Group, then class:
-8.5,-11.2,-4.3,7.6,7.5,-2.1,-3.1,4.2,14.5,1.3,19.3,11.5,-2.9,-15.3,7.5,-3.6,-12.3,-2.4,-9.1,20.3,13.0,-9.5,-2.1,5.3,32.1,30.0,-4.5,2.4,-2.2,-14.4,-22.8,-9.5,3.3,29.5,2.9,6.6,30.0,18.5,8.5,3.3,6.5,-14.5,-22.6,13.4,-8.9,-5.2,12.4,-3.8 : Q.fodo
-4.7,-14.3,-2.3,15.7,3.8,2.4,-0.5,3.3,18.1,-6.9,29.8,15.9,-1.8,-16.7,15.8,-6.6,-13.5,-1.0,-20.0,33.0,20.2,-19.9,-6.7,16.0,34.8,16.4,-7.0,4.6,-7.2,-15.5,-41.6,-0.8,0.6,26.2,5.6,24.4,67.5,18.6,9.2,10.7,5.1,-11.8,-28.7,20.7,-3.9,-13.4,12.1,-13.5 : Q.nepu
-4.3,6.6,-7.0,13.1,8.1,1.1,-20.0,1.1,-1.7,4.7,24.0,3.5,6.5,-11.6,15.0,0.9,-9.4,-2.3,-13.6,29.0,15.3,-7.7,-8.8,11.6,23.4,-0.6,-4.4,0.9,-12.9,5.8,-19.4,17.7,2.2,22.2,4.1,20.8,56.3,7.2,9.8,1.8,12.9,-10.9,-16.8,15.5,6.6,0.5,10.8,16.4 : Q.nepu
-2.2,-13.4,16.3,-24.9,-1.8,-0.3,11.1,9.1,8.1,1.9,4.4,12.8,-6.3,-1.4,10.8,-9.3,-18.9,-3.2,-2.3,10.6,13.9,-20.7,-7.7,0.0,34.3,40.1,0.3,1.0,1.8,-41.2,-25.1,-7.2,-5.5,12.3,-5.9,3.9,-18.0,3.5,-0.4,4.9,13.2,-15.7,0.5,6.2,-12.2,-9.9,4.4,-4.8 : Z.tobut
-3.7,0.5,-4.7,13.1,4.9,9.5,2.5,2.0,0.2,-1.5,19.6,6.1,0.5,-7.1,7.6,-2.7,-1.9,1.1,-8.1,20.1,4.8,-14.4,-8.5,10.4,14.1,0.5,0.9,5.1,-6.3,0.8,-24.8,-29.9,1.2,19.1,3.7,20.6,53.7,9.8,3.2,13.1,0.6,-10.1,-6.0,10.8,3.5,0.3,2.9,-1.8 : Q.nepu
13.8,-12.2,24.2,-0.6,-9.6,5.1,15.5,-0.8,-12.1,3.1,-5.5,-11.7,-4.7,6.8,19.5,-5.6,7.0,-3.6,6.9,-6.0,-11.7,8.1,-2.8,-7.4,7.6,11.8,-3.0,3.8,5.8,36.2,9.0,8.1,-3.0,-9.0,3.3,0.5,-37.2,-23.9,-8.5,-5.7,2.3,0.9,19.6,-9.8,0.7,-0.1,-5.1,8.9 : Z.lati
-6.3,2.3,-3.3,5.4,2.7,3.0,-2.9,-3.1,4.6,-2.2,9.8,7.9,-1.3,-3.7,0.2,-1.9,-11.7,1.5,-8.3,15.0,0.1,-8.9,-6.1,6.7,14.2,1.8,-2.9,1.5,-1.5,-11.4,-17.2,0.9,2.0,11.5,4.6,7.0,29.5,11.2,5.7,5.6,5.6,0.8,-7.6,8.8,0.3,-5.3,1.4,-3.6 : Q.gosan
-4.2,-26.4,17.6,-0.1,-5.9,-8.5,8.7,6.7,14.5,1.2,-0.2,13.0,-5.9,0.1,16.7,-16.4,-12.8,-1.1,0.1,4.9,6.8,-20.7,-2.4,-8.5,34.6,40.9,-0.3,2.6,9.1,-54.9,-40.3,-26.1,-10.5,7.1,3.1,-3.1,-29.3,5.8,-5.5,4.9,7.0,-22.1,4.2,5.8,-15.7,-2.0,1.0,-7.4 : Z.ruti
-5.9,-2.1,-10.4,3.3,4.6,-0.5,-4.8,1.9,6.6,-1.9,9.9,3.3,-0.9,-3.9,5.3,2.1,-3.6,0.6,-3.8,8.9,2.1,-4.2,0.3,3.6,15.2,-4.2,17.4,-2.1,-4.3,-4.7,-14.2,1.1,1.8,6.3,7.3,4.4,25.5,9.0,4.7,0.9,-0.5,-6.1,-11.4,1.4,-2.9,-6.5,6.2,-1.5 : Q.fodo
-1.3,-4.6,9.1,3.7,-3.9,-4.2,0.9,5.9,-4.9,5.2,10.2,7.4,-1.7,-0.9,7.2,-0.9,0.9,-1.5,-7.1,13.8,0.6,-6.7,0.7,0.7,21.3,17.6,-3.4,-2.3,2.1,-3.1,-9.9,-5.2,-6.5,7.6,-2.1,-2.6,-8.0,8.5,-3.4,-0.8,1.8,-8.2,-5.6,8.6,-3.4,-6.1,3.6,-3.1 : Z.lati
4.8,-18.9,26.6,0.3,-8.1,1.0,12.7,4.9,5.7,0.4,-1.8,-1.7,3.7,8.3,15.7,3.6,-15.9,3.8,0.3,-1.0,-2.1,5.6,-7.0,-11.1,22.1,29.1,-1.0,5.4,3.4,-19.6,-25.6,-2.8,-8.4,7.7,3.3,1.4,-30.6,-16.7,-8.5,-2.2,9.6,-13.6,14.2,3.8,-9.5,-7.0,-0.3,-2.7 : Z.tobut
2.1,-17.6,2.4,-0.2,-2.4,-4.0,-4.9,1.9,9.4,-5.1,7.8,5.5,-3.3,-5.9,14.3,-4.0,-3.7,-1.5,-15.1,11.2,5.4,-5.0,2.0,-2.0,18.5,11.8,-7.9,3.6,3.0,19.2,-12.6,-8.9,-8.9,5.7,-0.6,-3.5,3.2,5.9,0.2,-0.2,-0.2,-8.8,-12.3,4.3,-6.2,-8.0,7.5,0.4 : Q.gosan
-3.3,-16.2,18.5,1.8,-2.8,0.2,9.7,6.2,5.1,3.0,0.4,9.7,-1.9,-6.8,16.7,-10.2,-13.4,-5.4,0.4,6.7,0.3,-23.1,-6.9,-12.2,27.3,30.0,-0.6,3.7,6.2,-21.2,-27.5,-8.7,-13.2,5.4,-3.9,1.9,-21.9,-4.6,-5.8,1.9,9.4,-11.9,5.8,6.6,-8.4,-19.1,-1.2,0.4 : Z.tobut
-7.2,-7.0,-9.1,7.1,6.3,-3.3,-5.6,-0.5,1.5,-4.6,10.6,3.0,-0.9,-7.1,12.6,5.5,2.2,-0.5,2.2,15.7,7.1,9.0,-1.2,3.7,14.9,-4.9,-4.3,-0.8,-4.8,25.3,2.0,11.6,6.5,8.2,-2.3,-0.6,5.7,6.3,5.5,6.7,2.2,-2.2,-13.8,5.8,4.2,1.9,8.9,5.1 : Q.gosan
6.1,-12.7,13.1,-2.2,-0.1,6.8,14.7,3.9,4.5,2.3,-2.7,2.8,-3.4,3.1,15.1,-5.5,-3.7,-1.2,-0.3,2.7,2.7,-3.1,5.0,-5.9,9.6,15.4,3.0,1.0,6.5,15.7,-5.6,-5.9,-2.6,2.9,-0.6,-5.5,-13.0,-1.0,-2.8,0.5,1.3,-9.8,-3.1,-3.3,-4.9,-4.1,2.4,-5.0 : Z.lati
9.7,-26.3,21.0,-0.5,-12.0,-8.5,10.3,7.6,13.8,4.0,-3.5,13.0,-6.9,-1.6,16.0,-18.4,-17.1,-1.0,1.8,1.6,1.4,-22.3,-4.9,-10.7,29.0,42.1,-1.6,0.3,7.5,-34.9,-28.3,-24.2,-0.9,5.7,-0.9,-4.2,-29.0,2.7,-3.0,3.9,6.6,-17.4,5.2,8.1,-17.5,-14.8,1.2,-1.9 : Z.ruti
4.2,-19.8,2.7,-6.0,-3.4,-5.2,2.4,1.3,13.0,-0.8,5.4,10.2,-5.1,2.5,8.9,-3.4,-7.5,-1.0,0.2,1.9,3.8,-9.2,2.6,-9.7,18.7,20.0,-2.4,-3.8,4.6,-21.7,-14.1,-17.3,-5.1,2.3,-5.7,-13.0,-13.7,7.5,-0.9,1.7,4.5,-4.7,-8.6,4.7,-11.9,-23.7,5.3,-4.4 : Z.lati
-6.4,5.1,-12.9,17.1,8.2,-3.5,-17.6,1.2,5.8,-3.7,25.0,9.2,0.9,-14.5,0.0,-2.2,-3.9,4.5,-14.9,27.7,7.6,-10.5,-9.8,12.4,20.5,-6.5,-3.4,6.6,-14.7,-2.1,-24.5,17.0,3.6,16.4,12.2,20.5,60.3,13.1,4.7,2.8,3.0,4.7,-15.0,16.1,3.8,-2.4,7.2,-5.2 : Q.nepu
2.8,-14.6,24.9,0.1,-4.9,0.3,14.6,5.0,2.0,-0.7,-5.9,3.7,-3.4,0.9,18.4,-3.6,-13.7,-8.3,-4.1,2.1,-0.6,-12.2,-5.3,-12.9,22.6,29.7,-1.1,-1.6,6.6,-12.0,-13.4,-2.3,-5.7,6.4,-4.2,-2.3,-35.4,-8.7,-6.7,-1.8,7.7,-11.5,15.6,1.7,-8.2,-7.4,-1.6,1.3 : Z.tobut
2.6,-12.3,24.2,-1.9,-7.6,-2.7,17.3,5.6,-9.6,0.7,-8.2,-2.0,-4.8,3.8,26.0,-7.9,-8.4,-2.8,13.1,3.6,-2.9,-4.3,-7.8,-9.1,26.1,27.2,1.7,1.2,3.0,-3.5,-3.8,10.4,-9.2,4.6,-1.5,-14.5,-57.5,-18.5,-7.5,-1.2,11.3,-8.9,15.4,-0.7,-3.5,-12.2,-4.5,9.4 : Z.ruti
6.4,-15.3,22.8,-7.1,-2.7,-3.1,4.3,5.8,2.4,6.8,-9.5,8.2,-5.2,3.1,13.2,-9.6,-13.3,1.4,7.7,-16.1,-15.7,-9.3,0.6,-16.1,20.2,30.3,-7.7,0.5,9.9,-18.4,-10.7,-11.7,-6.1,-2.8,-1.1,-10.3,-54.1,9.6,-7.6,-0.2,5.2,-9.8,14.2,0.4,-12.5,-9.0,-0.8,-1.4 : Z.ruti
-0.2,-8.9,18.0,-10.8,0.2,-4.2,6.6,9.3,6.1,4.3,-5.8,10.1,-1.0,3.4,9.7,-6.2,-14.0,-0.5,10.1,-5.6,-3.2,-7.0,-2.7,-11.5,19.1,27.6,0.4,-5.1,6.6,-35.5,-14.3,-7.3,-4.1,5.8,-1.4,-4.5,-40.6,0.4,-3.1,-2.0,3.7,-12.3,7.5,-2.6,-9.0,-5.5,-1.6,1.6 : Z.ruti
-2.6,-28.4,26.9,0.8,-2.4,-1.0,15.4,6.0,9.0,6.0,0.0,23.3,-8.6,-0.5,15.9,-14.8,-24.8,-2.6,1.3,9.1,-0.4,-28.4,-5.3,-15.3,37.1,53.0,1.3,-8.1,9.2,-72.7,-42.4,-34.9,-7.0,1.5,-3.3,-8.6,-50.8,9.4,-7.0,4.1,9.7,-27.0,2.9,8.5,-28.3,-20.6,-5.9,-2.0 : Z.ruti
